In the rows, 128 means zero.
Each row is followed by its class.
128  179  151  125  129  121  141  100  105  173  95  79  155  95  100  83  33  110  151  172  87  131  148  120  79  145  131  138  124  113  135  130  125  166  100  189  138  132  90  70  146  112
Lod
161  74  104  157  141  142  115  136  146  109  184  160  64  137  127  169  181  128  108  51  144  88  121  132  152  160  129  115  118  160  139  131  146  81  136  137  176  132  159  171  126  125
tedis
160  134  136  140  194  105  79  93  155  136  129  114  109  148  92  128  116  171  90  147  79  123  135  130  149  164  112  103  150  114  114  141  125  87  130  138  134  123  112  108  145  54
teg
112  151  132  134  142  139  89  186  133  144  80  132  167  83  136  129  138  107  158  133  182  77  131  154  148  134  126  141  143  133  119  160  143  176  197  60  95  138  195  152  119  194
lok
154  156  145  116  112  147  124  140  86  128  108  179  120  80  113  114  90  111  115  103  140  139  110  187  104  120  145  91  130  104  99  99  139  113  167  14  155  162  175  161  107  163
Lod
113  114  99  172  151  153  167  126  121  146  168  126  156  97  157  151  105  126  126  211  164  108  106  93  105  112  92  131  132  115  156  180  123  155  119  117  126  120  150  137  61  166
voz
172  106  102  122  95  123  116  143  120  82  126  155  157  88  126  124  141  148  140  133  118  132  123  115  126  91  168  98  134  136  120  107  116  109  122  113  159  103  155  130  100  130
pugod
102  90  114  155  141  140  122  57  161  97  166  131  97  123  121  155  164  139  151  109  150  111  114  103  111  123  136  117  114  136  142  141  140  113  158  156  148  112  112  138  106  88
voz
123  113  153  150  152  116  94  129  146  126  129  128  119  119  131  119  95  133  121  149  111  154  167  151  143  121  126  119  175  93  149  164  158  148  137  166  140  117  106  110  135  116
lok
101  151  123  109  117  129  61  110  105  124  145  124  105  93  124  128  160  115  77  124  185  133  144  128  137  166  157  113  108  136  113  173  168  142  154  78  132  134  155  149  50  151
teg
100  100  122  150  116  174  104  169  117  101  116  135  108  107  134  185  129  82  175  128  156  152  140  107  136  115  123  116  147  96  129  139  123  133  183  137  169  135  105  134  145  148
sefo
173  121  105  156  198  107  84  138  116  179  135  121  126  142  150  141  107  136  103  128  133  121  102  127  176  164  109  110  149  117  133  160  131  118  95  94  119  115  133  142  156  115
sefo
148  98  113  143  153  126  99  118  118  114  152  163  88  136  142  141  135  137  109  90  146  99  134  164  110  120  122  107  194  111  141  138  157  137  178  79  144  126  127  136  121  155
tedis
96  158  130  101  140  128  101  90  136  168  112  119  141  90  95  112  131  126  164  154  152  133  141  110  107  138  129  113  132  102  124  175  83  164  178  59  130  145  116  119  120  165
bog
97  105  131  113  101  124  132  131  115  140  125  131  118  148  151  106  154  111  131  167  186  156  155  140  136  134  149  190  85  141  157  190  128  157  170  176  160  137  154  160  91  119
sepu
166  72  120  135  175  145  155  142  137  116  166  145  110  118  161  114  134  148  111  146  110  162  145  133  114  91  122  127  178  76  128  136  121  122  159  186  176  119  125  80  167  105
tedis
153  164  150  91  140  105  146  181  90  158  78  95  184  129  146  105  21  125  121  154  71  85  130  153  115  169  122  170  120  198  126  48  119  105  69  164  68  126  145  86  132  121
sepu
106  151  132  114  131  126  94  179  96  153  124  91  157  68  176  87  91  125  183  164  116  109  138  108  149  152  146  139  113  120  121  131  101  191  73  152  83  116  119  75  114  172
sefo
116  137  149  112  84  133  157  151  96  151  128  100  134  81  155  86  127  98  144  133  148  145  135  123  137  130  135  144  141  79  130  123  147  161  138  166  135  137  146  104  141  136
Lod
126  132  113  144  114  157  142  122  51  144  150  117  110  100  131  150  78  110  124  177  125  132  123  60  106  119  124  98  158  75  126  133  139  139  129  165  161  122  79  83  78  187
Lod
115  116  134  134  63  134  111  158  145  130  107  112  131  78  93  148  116  61  213  102  132  91  109  87  99  182  147  109  146  97  168  128  116  129  144  57  140  140  132  127  120  182
sefo
130  128  127  137  175  122  157  174  122  134  141  127  137  119  150  95  44  124  88  175  128  133  151  164  136  171  131  142  133  169  148  112  111  115  102  118  142  137  194  138  97  123
sepu
149  86  100  85  169  120  123  125  117  134  158  137  143  108  141  147  182  122  126  127  185  199  144  159  150  98  128  124  198  139  90  145  135  88  171  113  166  124  136  130  147  140
bog
92  156  124  165  104  135  97  178  126  153  99  136  86  174  204  121  144  119  134  71  153  133  165  148  184  138  131  169  130  105  173  157  162  134  113  142  133  150  161  160  168  109
fam
133  118  112  147  137  137  105  165  120  161  154  122  93  112  140  133  94  130  110  101  112  109  156  112  170  169  119  136  124  157  159  130  175  72  66  174  156  129  138  138  129  113
fam
123  119  122  115  186  104  71  124  109  153  116  136  92  149  122  163  183  146  141  161  148  106  104  153  151  127  101  145  116  101  119  202  133  149  157  37  118  103  101  144  88  156
voz
154  120  105  150  149  140  111  88  134  103  110  147  125  138  120  123  128  147  138  148  123  101  133  107  100  91  131  120  171  148  132  129  122  134  157  137  136  96  109  124  137  67
pugod
133  167  127  102  134  92  135  90  118  172  111  113  145  141  153  103  95  132  123  155  128  148  132  127  101  147  174  148  102  145  121  154  138  134  78  139  116  134  141  102  108  161
voz
108  104  125  152  128  140  163  140  107  153  143  117  126  141  162  125  135  129  130  197  118  50  173  116  135  162  105  208  79  150  156  194  122  178  128  230  144  135  119  164  70  164
tedis
107  105  118  124  177  115  71  141  129  167  168  170  86  124  118  137  129  156  145  145  129  90  135  119  167  143  117  143  142  82  150  184  137  118  176  103  146  123  119  152  123  111
tedis
138  139  102  116  137  137  70  158  76  159  112  156  104  146  118  161  117  137  117  143  205  156  134  158  153  99  97  132  137  148  117  151  168  89  171  121  147  148  171  130  139  149
voz
155  112  132  115  78  104  130  168  112  135  65  123  133  153  131  90  96  150  135  157  118  114  140  92  142  129  150  160  102  115  169  122  102  137  142  152  147  129  165  125  102  140
pugod
113  167  113  144  105  149  76  155  72  169  124  168  127  89  188  100  124  118  207  165  168  122  194  134  162  88  145  147  141  98  95  180  141  157  101  151  138  147  123  111  190  168
sefo
133  154  132  143  82  168  117  169  80  171  78  137  167  119  149  124  50  101  146  136  158  150  131  149  86  131  123  148  73  132  176  145  121  131  113  147  146  185  177  132  109  182
lok
117  139  139  134  102  121  141  116  152  134  140  144  140  136  107  136  94  112  103  109  131  113  104  115  100  174  145  137  64  134  173  120  145  114  126  95  126  154  192  163  48  170
lok
119  102  148  145  107  122  114  168  132  112  119  125  81  146  153  144  119  136  163  100  91  101  128  105  171  135  111  114  149  132  145  112  108  128  69  179  91  120  90  132  147  120
lok
132  61  147  115  104  131  149  69  149  110  178  83  129  66  106  117  181  114  104  102  121  114  90  127  65  139  99  137  159  79  182  138  123  135  170  103  144  107  99  164  88  83
bog
147  187  139  81  118  86  154  140  137  152  80  113  205  143  84  140  49  112  104  123  80  136  122  134  114  146  155  131  110  158  130  71  149  154  94  97  97  126  124  132  98  164
pugod
139  130  114  124  152  126  105  150  114  106  123  165  137  113  146  128  119  110  153  92  118  97  115  163  136  172  157  132  101  166  101  79  118  73  99  37  120  133  166  169  111  121
sefo
115  146  132  119  146  142  136  64  123  148  197  119  101  88  72  137  89  144  138  93  101  62  113  78  108  156  160  121  73  131  112  101  122  129  89  158  131  117  78  104  91  121
teg
157  123  102  167  169  160  164  134  119  161  116  136  139  130  142  149  57  122  72  105  131  138  106  97  134  155  146  94  138  119  148  119  135  86  144  104  162  129  161  124  118  136
fam
144  144  134  88  139  125  130  121  106  147  147  147  169  82  113  133  91  136  111  132  115  155  149  150  135  112  150  133  111  145  87  109  125  97  122  129  147  131  126  129  105  150
bog
148  118  118  110  186  119  151  142  132  117  160  116  147  85  74  106  116  127  134  126  120  154  120  173  138  147  122  100  125  132  94  90  122  142  123  88  160  140  135  140  103  156
Lod
105  193  124  94  114  104  76  139  116  130  79  127  110  138  155  151  149  123  114  141  150  121  139  112  116  116  150  139  152  104  125  146  150  126  171  74  128  113  179  132  161  127
pugod
85  166  134  107  125  149  64  138  72  129  150  134  89  53  133  113  140  118  116  145  183  97  156  165  118  142  111  107  149  100  109  156  152  148  155  16  122  136  153  121  93  160
teg
123  154  147  110  123  115  62  100  93  136  179  105  86  81  80  150  59  141  74  105  84  104  115  101  117  200  154  74  113  103  143  105  157  81  94  101  140  117  111  83  52  139
teg
133  149  143  107  98  122  165  112  135  140  152  138  130  137  145  149  130  99  140  87  105  122  150  125  98  143  149  168  110  130  128  87  139  84  94  115  147  149  147  107  105  182
bog
102  110  112  125  182  155  137  102  149  134  187  125  82  116  168  116  205  137  110  149  129  163  151  111  133  121  92  115  169  95  122  165  161  143  119  135  127  114  97  97  133  116
fam
147  154  146  61  104  100  107  149  63  158  16  98  159  102  77  110  42  107  99  152  103  109  100  97  77  164  164  131  84  132  118  126  103  144  133  59  99  125  104  135  81  190
lok
119  169  106  73  140  144  76  168  42  169  102  139  117  95  148  78  88  163  132  106  128  111  115  135  133  134  175  143  123  128  107  104  124  125  123  108  103  138  124  129  115  146
fam
132  172  100  185  132  119  67  138  114  125  157  151  148  116  153  114  97  137  115  106  123  97  158  142  177  167  158  93  140  161  129  128  169  121  45  127  106  131  159  143  88  165
lok
203  83  106  161  158  143  120  139  124  97  182  141  88  112  115  110  163  122  50  87  133  159  132  140  164  150  125  64  153  132  114  105  156  102  96  95  163  112  139  115  117  125
sepu
119  167  148  66  190  114  171  112  134  134  150  121  119  116  135  136  112  130  102  160  91  160  143  124  128  143  162  119  114  150  45  107  104  120  73  130  110  118  110  78  126  132
teg
125  137  144  76  159  113  152  51  163  126  132  153  145  132  105  165  166  125  152  93  93  99  84  133  68  119  162  154  86  108  122  96  139  115  170  44  130  95  111  132  113  95
pugod
167  130  131  124  119  94  150  134  134  145  77  130  171  111  158  81  101  102  126  120  136  158  101  119  136  146  154  104  156  118  121  110  120  104  124  59  110  126  187  115  144  93
Lod
133  116  139  132  44  138  143  164  87  109  94  133  114  107  108  110  140  103  147  133  155  119  115  141  142  114  120  137  98  135  129  148  102  174  142  131  141  140  130  196  85  137
Lod
122  183  107  85  127  112  93  125  74  173  101  143  136  126  155  117  82  155  110  133  138  143  138  135  120  111  163  135  112  146  109  144  150  120  103  123  120  134  136  124  122  165
fam
131  146  145  80  170  124  138  125  115  158  122  126  124  98  104  111  104  124  133  177  74  135  119  96  122  157  141  101  136  122  87  132  102  134  88  109  90  115  79  86  116  156
lok
152  150  143  131  186  126  153  120  161  146  118  121  131  139  118  145  94  139  103  138  81  144  85  141  89  135  113  116  124  95  130  115  109  120  111  78  118  136  136  119  139  118
voz
125  157  103  56  156  103  113  122  53  200  165  146  113  105  144  76  95  167  136  158  88  130  136  106  144  143  194  156  106  126  98  151  134  118  34  143  120  112  72  110  83  161
fam
169  116  129  139  102  104  121  147  133  143  97  127  132  109  92  95  45  120  104  156  127  153  127  101  119  156  158  99  143  121  161  140  131  100  118  93  153  132  170  101  86  147
voz
132  158  136  54  86  114  146  149  83  140  51  96  150  149  111  151  56  116  66  146  122  138  91  71  112  163  140  120  90  194  132  70  110  109  140  141  87  118  157  121  85  129
pugod
181  163  100  165  193  117  137  168  94  173  103  156  123  163  146  97  31  159  119  167  108  53  171  113  193  143  110  135  156  195  117  92  117  101  49  127  109  107  166  96  160  108
pugod
129  98  134  140  202  125  101  121  122  149  204  130  55  144  146  113  190  154  94  122  111  106  123  175  194  195  86  120  152  108  147  147  142  113  110  109  123  121  113  158  129  77
sepu
135  131  125  179  99  146  159  160  163  126  52  134  164  170  176  117  114  115  125  143  144  144  152  130  134  109  91  135  184  121  164  136  137  127  180  131  114  146  189  118  166  103
fam
140  140  141  140  180  143  114  80  129  160  119  123  99  155  93  158  113  122  127  133  99  116  120  126  70  138  124  173  99  76  139  150  161  121  191  150  194  155  102  147  117  123
Lod
154  156  151  91  110  129  119  74  140  173  88  141  110  155  51  152  70  136  118  106  104  146  100  89  88  158  151  71  98  126  153  113  122  125  168  97  144  154  111  111  111  158
pugod
96  88  100  121  162  160  118  131  106  100  198  128  93  83  122  116  145  140  155  97  109  68  121  115  101  157  98  125  67  145  142  96  101  168  80  104  118  126  71  136  56  152
tedis
116  98  122  138  152  136  138  143  156  94  168  113  112  101  131  119  118  88  181  103  84  113  123  101  110  185  174  146  144  119  141  84  113  104  90  128  147  108  111  110  111  102
sefo
113  189  133  114  120  124  124  150  159  155  108  139  113  128  115  118  102  137  128  96  95  105  115  109  135  160  156  131  105  134  128  112  122  111  111  97  106  141  170  140  141  123
fam
149  114  127  170  128  124  118  126  150  148  119  157  129  126  117  150  133  110  114  152  175  144  189  144  171  131  157  118  133  117  129  203  167  119  199  136  217  147  173  157  145  171
sepu
122  143  137  111  125  108  120  82  157  104  145  108  140  92  121  136  133  101  86  102  106  129  111  115  76  161  155  118  105  110  122  108  162  124  125  82  125  120  139  155  118  120
sefo
111  90  117  142  133  171  167  124  157  70  204  125  89  104  209  123  229  136  149  62  88  116  127  132  82  102  124  151  146  70  141  78  158  119  93  147  144  127  118  121  133  122
fam
143  131  162  108  102  116  145  129  184  99  93  154  81  164  122  112  118  115  133  82  111  125  133  157  78  140  124  128  158  144  169  68  133  110  144  45  124  150  186  134  137  108
pugod
106  133  122  108  153  116  105  167  69  137  151  126  108  78  219  103  115  119  91  198  152  120  189  153  137  137  137  162  158  152  114  161  164  116  84  134  136  116  160  139  120  142
sepu
154  157  109  91  122  85  65  91  63  189  110  93  169  78  134  86  97  153  159  180  119  85  147  92  110  121  156  173  120  154  115  183  103  121  76  173  121  85  96  73  121  120
bog
122  92  145  140  133  142  172  132  174  101  164  127  143  79  148  122  114  110  168  152  111  161  138  102  113  110  149  116  135  83  123  120  105  157  132  155  152  115  129  77  132  144
sefo
107  187  138  123  127  142  104  113  93  163  135  132  132  77  112  129  44  132  164  157  128  101  148  109  93  125  160  114  130  81  118  136  118  131  136  106  148  135  131  48  119  165
teg
